Below are the code and all the weights of a small trained network. Each question names an input and a class and asks about switching units off, where a switched-off unit gives its printed mean instead of its output.

import numpy as np


def w(rows, s, z=0):
    codes = np.array(rows[::2]) - 128.0
    scale = np.full(codes.shape[1], s)
    scale[-1] = z or s
    return codes * scale


def f(y):
    return y / 2 * (1 + np.tanh(0.7978845608 * (y + 0.044715 * y**3)))


def log_softmax(a):
    a = a - a.max(-1, keepdims=True)
    return a - np.log(np.exp(a).sum(-1, keepdims=True))


def net(x, mask):
    res = np.array(x, float).reshape(1, 2) / 4 @ E
    y = f(res @ A[0][:, :-1].T + A[0][:, -1])
    res = res + np.where(mask, y, B[0][:, -1]) @ B[0][:, :-1]
    return log_softmax(res[-1] @ U[:, :-1].T + U[:, -1])


A, B = {}, {}
E = w([
[142,9,196,112,208,35,143,18],'x0',
[238,114,74,2,90,69,250,110],'x1',
],0.0072)
A[0] = w([
[68,159,136,179,127,170,81,163,101],'n0',
[89,157,125,165,127,155,93,151,121],'n1',
[99,230,94,156,101,218,90,228,255],'n2',
[39,114,175,209,164,145,30,115,202],'n3',
[123,182,80,134,82,161,120,187,235],'n4',
[87,103,178,164,158,125,76,107,158],'n5',
[166,1,168,98,165,30,154,19,232],'n6',
],0.01,0.0072)
B[0] = w([
[148,186,190,179,112,172,87,155,181],'n0',
[140,147,151,145,124,147,122,144,166],'n1',
[206,180,115,111,103,153,128,164,250],'n2',
[114,123,222,246,146,158,94,145,225],'n3',
[174,145,105,95,113,133,128,146,199],'n4',
[96,103,182,169,143,138,106,136,172],'n5',
[115,100,146,108,170,79,171,72,226],'n6',
],0.014,0.019)
U = w([
[142,120,100,57,148,72,193,65,196],'0',
[77,63,146,149,176,110,129,97,203],'1',
[162,153,7,68,97,137,138,152,254],'2',
[77,129,80,137,109,135,100,112,34],'3',
[85,125,90,137,113,134,113,122,45],'4',
[97,117,147,150,137,147,105,131,64],'5',
[103,125,64,152,125,134,118,119,54],'6',
[145,179,146,156,120,163,101,166,58],'7',
],0.011,0.0029)

Each question gives the input, the list of numbers given to net, and the class t.
The units are the neurons (one row each of A and B). Each row of codes is followed by its name. A weight is (code - 128) times the scale printed after its matrix; where a second scale follows, it is the last column's (A, B and U).
mask holds one flag per neuron, in row order. A switched-off neuron (its flag False) gives its mean, the last column of its row in B, instead of its output. The means were averaged over made-up inputs and are rounded, as every weight is.
A unit's drop is (log p(t) with every unit on - log p(t) with that unit switched off) / (log p(t) with every unit on - log p(t) with every unit switched off).
The circuit of an input: a set's keep is (log p(t) with only the set's units on - log p(t) with every unit switched off) / (log p(t) with every unit on - log p(t) with every unit switched off). Starting from all 7 units, units are removed one at a time, each time the one whose removal leaves the highest keep (on an exact tie, the one counted first), for as long as the keep stays at least 0.8.
circuit, biggest first: the units of the circuit, biggest drop first
top k neurons: the k neurons with the biggest drops, biggest first
drop when u is switched off: that unit's drop, to one decimal
input [4,3], class 0: circuit, biggest first => n3
input [8,2], class 0: top 2 neurons => n3, n6
input [3,-6], class 5: top 3 neurons => n2, n4, n5
input [-1,4], class 0: circuit, biggest first => n2, n3
input [-2,0], class 2: circuit, biggest first => n3, n0
input [-3,0], class 2: circuit, biggest first => n3, n5
input [-3,5], class 2: top 2 neurons => n3, n6
input [3,0], class 1: top 2 neurons => n2, n4
input [5,0], class 1: drop when n2 is switched off => 0.6
input [4,1], class 0: drop when n3 is switched off => 0.6
input [-4,3], class 2: drop when n3 is switched off => 0.2
input [-8,3], class 2: drop when n6 is switched off => 0.0
